Below are the code and all the weights of a small trained network. Each question names an input and a class and asks about switching units off, where a switched-off unit gives its printed mean instead of its output.

import numpy as np


def w(rows, s, z=0):
    codes = np.array(rows[::2]) - 128.0
    scale = np.full(codes.shape[1], s)
    scale[-1] = z or s
    return codes * scale


def f(y):
    return y / 2 * (1 + np.tanh(0.7978845608 * (y + 0.044715 * y**3)))


def log_softmax(a):
    a = a - a.max(-1, keepdims=True)
    return a - np.log(np.exp(a).sum(-1, keepdims=True))


def net(x, mask):
    res = np.array(x, float).reshape(1, 5) / 4 @ E
    y = f(res @ A[0][:, :-1].T + A[0][:, -1])
    res = res + np.where(mask, y, B[0][:, -1]) @ B[0][:, :-1]
    return log_softmax(res[-1] @ U[:, :-1].T + U[:, -1])


A, B = {}, {}
E = w([
[127,128,128,128,128,129,128,128],'x0',
[142,129,124,132,129,127,237,134],'x1',
[127,127,128,128,127,126,128,130],'x2',
[229,129,124,125,134,127,112,106],'x3',
[121,129,127,128,251,127,129,127],'x4',
],0.011)
A[0] = w([
[120,130,129,132,135,123,138,140,111],'neuron 1',
[120,124,127,123,252,137,128,127,201],'neuron 2',
[132,129,126,128,119,132,125,130,180],'neuron 3',
[129,126,134,117,90,132,129,116,238],'neuron 4',
[130,128,129,128,124,130,128,127,167],'neuron 5',
[35,132,136,126,123,125,65,131,212],'neuron 6',
[135,136,137,131,142,148,111,124,122],'neuron 7',
[125,126,130,128,125,126,132,125,139],'neuron 8',
[229,132,130,126,132,124,201,123,74],'neuron 9',
[67,130,127,133,123,121,222,132,144],'neuron 10',
[135,133,128,131,75,130,125,135,255],'neuron 11',
[120,116,140,126,117,127,140,131,144],'neuron 12',
[129,130,128,129,131,130,125,128,112],'neuron 13',
[205,130,128,133,132,120,50,115,145],'neuron 14',
],0.021,0.0054)
B[0] = w([
[116,118,133,122,150,144,128,133,132],'neuron 1',
[119,162,150,125,253,112,144,116,254],'neuron 2',
[130,120,120,127,114,130,121,126,143],'neuron 3',
[137,111,110,125,80,142,122,139,186],'neuron 4',
[131,124,122,127,121,128,128,126,137],'neuron 5',
[119,102,78,164,145,79,130,154,227],'neuron 6',
[155,155,131,135,112,98,142,106,139],'neuron 7',
[128,128,126,130,124,129,135,129,131],'neuron 8',
[105,103,89,164,144,74,109,163,209],'neuron 9',
[130,135,161,114,107,181,220,127,236],'neuron 10',
[134,94,111,124,69,156,105,146,208],'neuron 11',
[135,150,137,139,85,103,163,123,142],'neuron 12',
[127,131,131,128,131,126,126,125,126],'neuron 13',
[149,155,150,89,107,147,57,70,224],'neuron 14',
],0.033,0.015)
U = w([
[114,34,34,202,63,65,89,215,246],'0',
[75,126,85,202,198,17,113,169,111],'1',
[187,125,152,56,42,220,58,75,161],'2',
[167,202,232,59,160,153,82,48,44],'3',
[134,109,173,92,40,253,188,146,138],'4',
[103,190,229,89,166,203,199,109,2],'5',
],0.0048,0.0015)

Each question gives the input, the list of numbers given to net, and the class t.
The units are the neurons (one row each of A and B). Each row of codes is followed by its name. A weight is (code - 128) times the scale printed after its matrix; where a second scale follows, it is the last column's (A, B and U).
mask holds one flag per neuron, in row order. A switched-off neuron (its flag False) gives its mean, the last column of its row in B, instead of its output. The means were averaged over made-up inputs and are rounded, as every weight is.
A unit's drop is (log p(t) with every unit on - log p(t) with that unit switched off) / (log p(t) with every unit on - log p(t) with every unit switched off).
The circuit of an input: a set's keep is (log p(t) with only the set's units on - log p(t) with every unit switched off) / (log p(t) with every unit on - log p(t) with every unit switched off). Starting from the 12 units with the biggest drops (on a tie, the unit counted first), units are removed one at a time, each time the one whose removal leaves the highest keep (on an exact tie, the one counted first), for as long as the keep stays at least 0.8.
circuit, biggest first: the units of the circuit, biggest drop first
k most important neurons: the k neurons with the biggest drops, biggest first
drop when u is switched off: that unit's drop, to one decimal
input [-6,1,-7,-4,8], class 5: circuit, biggest first -> (neuron 9)
input [5,-3,-1,1,-6], class 2: 2 most important neurons -> (neuron 9; neuron 14)
input [-1,-8,-4,4,-2], class 2: 2 most important neurons -> (neuron 14; neuron 2)
input [0,-1,-7,1,5], class 3: circuit, biggest first -> (neuron 9; neuron 6; neuron 10)
input [-6,-2,-7,7,-2], class 2: circuit, biggest first -> (neuron 14; neuron 2)
input [-1,3,-7,0,-5], class 4: 2 most important neurons -> (neuron 6; neuron 14)
input [-1,1,6,6,-1], class 0: 3 most important neurons -> (neuron 9; neuron 2; neuron 10)
input [-1,2,7,-4,-2], class 4: circuit, biggest first -> (neuron 2; neuron 10)
input [3,5,7,-6,1], class 5: 2 most important neurons -> (neuron 11; neuron 4)
input [5,-8,0,1,4], class 3: 3 most important neurons -> (neuron 14; neuron 9; neuron 7)
input [-7,6,7,0,1], class 5: 3 most important neurons -> (neuron 10; neuron 6; neuron 11)
input [3,0,-4,7,3], class 3: 2 most important neurons -> (neuron 14; neuron 6)
input [3,2,-6,-6,4], class 5: 2 most important neurons -> (neuron 10; neuron 9)
input [-8,5,4,2,-3], class 0: most important neuron -> (neuron 9)
input [-4,2,1,-5,-3], class 4: circuit, biggest first -> (neuron 10; neuron 2)
input [7,7,3,0,-4], class 4: 2 most important neurons -> (neuron 10; neuron 6)
input [4,8,7,-5,0], class 4: circuit, biggest first -> (neuron 2; neuron 10)
input [-4,0,0,2,-2], class 2: circuit, biggest first -> (neuron 6; neuron 2)
input [-6,-2,-3,-1,-3], class 0: 2 most important neurons -> (neuron 10; neuron 2)
input [7,6,4,-2,8], class 5: circuit, biggest first -> (neuron 10)
input [4,-2,2,5,-8], class 2: drop when neuron 10 is switched off -> 0.0
input [0,-2,8,4,-2], class 2: drop when neuron 2 is switched off -> 0.3
input [-6,5,-2,3,-8], class 0: drop when neuron 9 is switched off -> 0.6
